Here is a tiny trained network, its code and every weight. The questions are about switching its units off for an input and a class, where a switched-off unit gives its printed mean instead of its output.

import numpy as np


def w(rows, s, z=0):
    codes = np.array(rows[::2]) - 128.0
    scale = np.full(codes.shape[1], s)
    scale[-1] = z or s
    return codes * scale


def norm(h):
    return h / np.sqrt((h * h).mean(-1, keepdims=True) + 1e-5)


def f(y):
    return y / 2 * (1 + np.tanh(0.7978845608 * (y + 0.044715 * y**3)))


def log_softmax(a):
    a = a - a.max(-1, keepdims=True)
    return a - np.log(np.exp(a).sum(-1, keepdims=True))


def net(x, mask):
    res = np.array(x, float).reshape(1, 5) / 4 @ E
    u = 0
    for l in range(2):
        y = f(norm(res) @ A[l][:, :-1].T + A[l][:, -1])
        res = res + np.where(mask[u : u + 15], y, B[l][:, -1]) @ B[l][:, :-1]
        u += 15
    return log_softmax(norm(res)[-1] @ U[:, :-1].T + U[:, -1])


A, B = {}, {}
E = w([
[65,158,250],'x0',
[244,130,157],'x1',
[108,135,34],'x2',
[161,169,153],'x3',
[122,3,134],'x4',
],0.0077)
A[0] = w([
[249,185,135,41],'L0N1',
[31,177,160,73],'L0N2',
[156,63,170,141],'L0N3',
[112,216,159,87],'L0N4',
[123,186,139,148],'L0N5',
[181,143,117,47],'L0N6',
[31,127,79,154],'L0N7',
[53,168,134,229],'L0N8',
[159,134,122,55],'L0N9',
[165,132,142,60],'L0N10',
[166,156,53,251],'L0N11',
[126,82,101,253],'L0N12',
[211,122,71,206],'L0N13',
[178,127,103,70],'L0N14',
[173,42,192,180],'L0N15',
],0.018,0.0028)
B[0] = w([
[102,19,222,247],'L0N1',
[136,241,150,238],'L0N2',
[172,68,105,206],'L0N3',
[67,184,166,209],'L0N4',
[70,147,151,177],'L0N5',
[90,118,164,157],'L0N6',
[153,111,53,251],'L0N7',
[183,202,95,232],'L0N8',
[113,123,155,131],'L0N9',
[143,105,162,139],'L0N10',
[29,113,54,246],'L0N11',
[59,130,87,201],'L0N12',
[4,148,135,250],'L0N13',
[83,141,151,162],'L0N14',
[202,47,94,254],'L0N15',
],0.032,0.0068)
A[1] = w([
[143,145,94,83],'L1N1',
[96,165,26,169],'L1N2',
[127,145,143,28],'L1N3',
[132,147,154,104],'L1N4',
[201,109,143,190],'L1N5',
[225,111,156,252],'L1N6',
[144,85,165,140],'L1N7',
[139,193,194,213],'L1N8',
[166,39,56,106],'L1N9',
[136,93,217,54],'L1N10',
[164,52,192,172],'L1N11',
[137,141,155,138],'L1N12',
[149,160,173,165],'L1N13',
[133,165,77,38],'L1N14',
[249,110,139,156],'L1N15',
],0.018,0.003)
B[1] = w([
[178,108,128,145],'L1N1',
[212,68,44,255],'L1N2',
[117,146,120,119],'L1N3',
[102,152,113,128],'L1N4',
[98,131,77,165],'L1N5',
[92,141,44,185],'L1N6',
[148,61,124,158],'L1N7',
[34,199,64,185],'L1N8',
[65,180,24,230],'L1N9',
[121,38,58,163],'L1N10',
[168,2,100,201],'L1N11',
[112,154,94,129],'L1N12',
[83,177,95,148],'L1N13',
[198,79,134,166],'L1N14',
[82,139,30,191],'L1N15',
],0.025,0.0088)
U = w([
[84,82,179,152],'0',
[119,253,148,127],'1',
[240,166,92,99],'2',
[189,130,167,2],'3',
[46,122,70,111],'4',
[119,76,5,187],'5',
],0.018,0.012)

Each question gives the input, the list of numbers given to net, and the class t.
The units are the neurons (one row each of A and B). Each row of codes is followed by its name. A weight is (code - 128) times the scale printed after its matrix; where a second scale follows, it is the last column's (A, B and U).
mask holds one flag per neuron, layer by layer. A switched-off neuron (its flag False) gives its mean, the last column of its row in B, instead of its output. The means were averaged over made-up inputs and are rounded, as every weight is.
A unit's drop is (log p(t) with every unit on - log p(t) with that unit switched off) / (log p(t) with every unit on - log p(t) with every unit switched off).
The circuit of an input: a set's keep is (log p(t) with only the set's units on - log p(t) with every unit switched off) / (log p(t) with every unit on - log p(t) with every unit switched off). Starting from the 12 units with the biggest drops (on a tie, the unit counted first), units are removed one at a time, each time the one whose removal leaves the highest keep (on an exact tie, the one counted first), for as long as the keep stays at least 0.8.
circuit, biggest first: the units of the circuit, biggest drop first
most important unit: the unit with the biggest drop
k most important neurons: the k neurons with the biggest drops, biggest first
k most important neurons of layer l: the k neurons of layer l with the biggest drops, biggest first
drop when u is switched off: that unit's drop, to one decimal
input [-6,7,4,1,-3], class 4: circuit, biggest first	[L0N13]
input [-1,-3,3,7,-4], class 4: circuit, biggest first	[L0N4 L0N15]
input [-1,6,7,-1,-6], class 4: circuit, biggest first	[L0N13 L0N15]
input [-5,5,5,1,-3], class 4: 2 most important neurons	[L0N11 L0N13]
input [-4,8,-6,-5,-1], class 0: circuit, biggest first	[L0N1 L1N2]
input [5,4,2,1,-2], class 4: 3 most important neurons of layer 0	[L0N1 L0N4 L0N13]
input [7,6,2,0,-5], class 1: 2 most important neurons	[L0N4 L0N15]
input [0,4,6,-2,3], class 4: 4 most important neurons	[L0N13 L0N7 L0N8 L1N11]
input [7,1,-8,-5,-2], class 1: 2 most important neurons of layer 0	[L0N1 L0N2]
input [5,0,5,-6,0], class 2: 2 most important neurons of layer 0	[L0N7 L0N2]
input [7,-5,3,0,0], class 2: 4 most important neurons	[L0N7 L0N8 L0N1 L0N13]
input [-7,2,6,4,6], class 4: 2 most important neurons of layer 0	[L0N13 L0N7]
input [-2,-4,1,-3,-7], class 2: 2 most important neurons	[L0N8 L0N13]
input [-4,-1,0,8,-2], class 4: 3 most important neurons	[L0N11 L0N13 L0N15]
input [-7,6,-1,5,0], class 0: most important neuron of layer 0	[L0N1]
input [5,8,-8,-2,-6], class 0: drop when L0N4 is switched off	0.2
input [0,3,-2,-4,-7], class 0: drop when L0N1 is switched off	0.3
input [4,-4,-7,0,-8], class 1: drop when L0N7 is switched off	0.0
input [-5,5,-7,-3,-7], class 0: drop when L0N1 is switched off	0.1
input [3,1,-8,2,-7], class 1: most important unit	L0N4
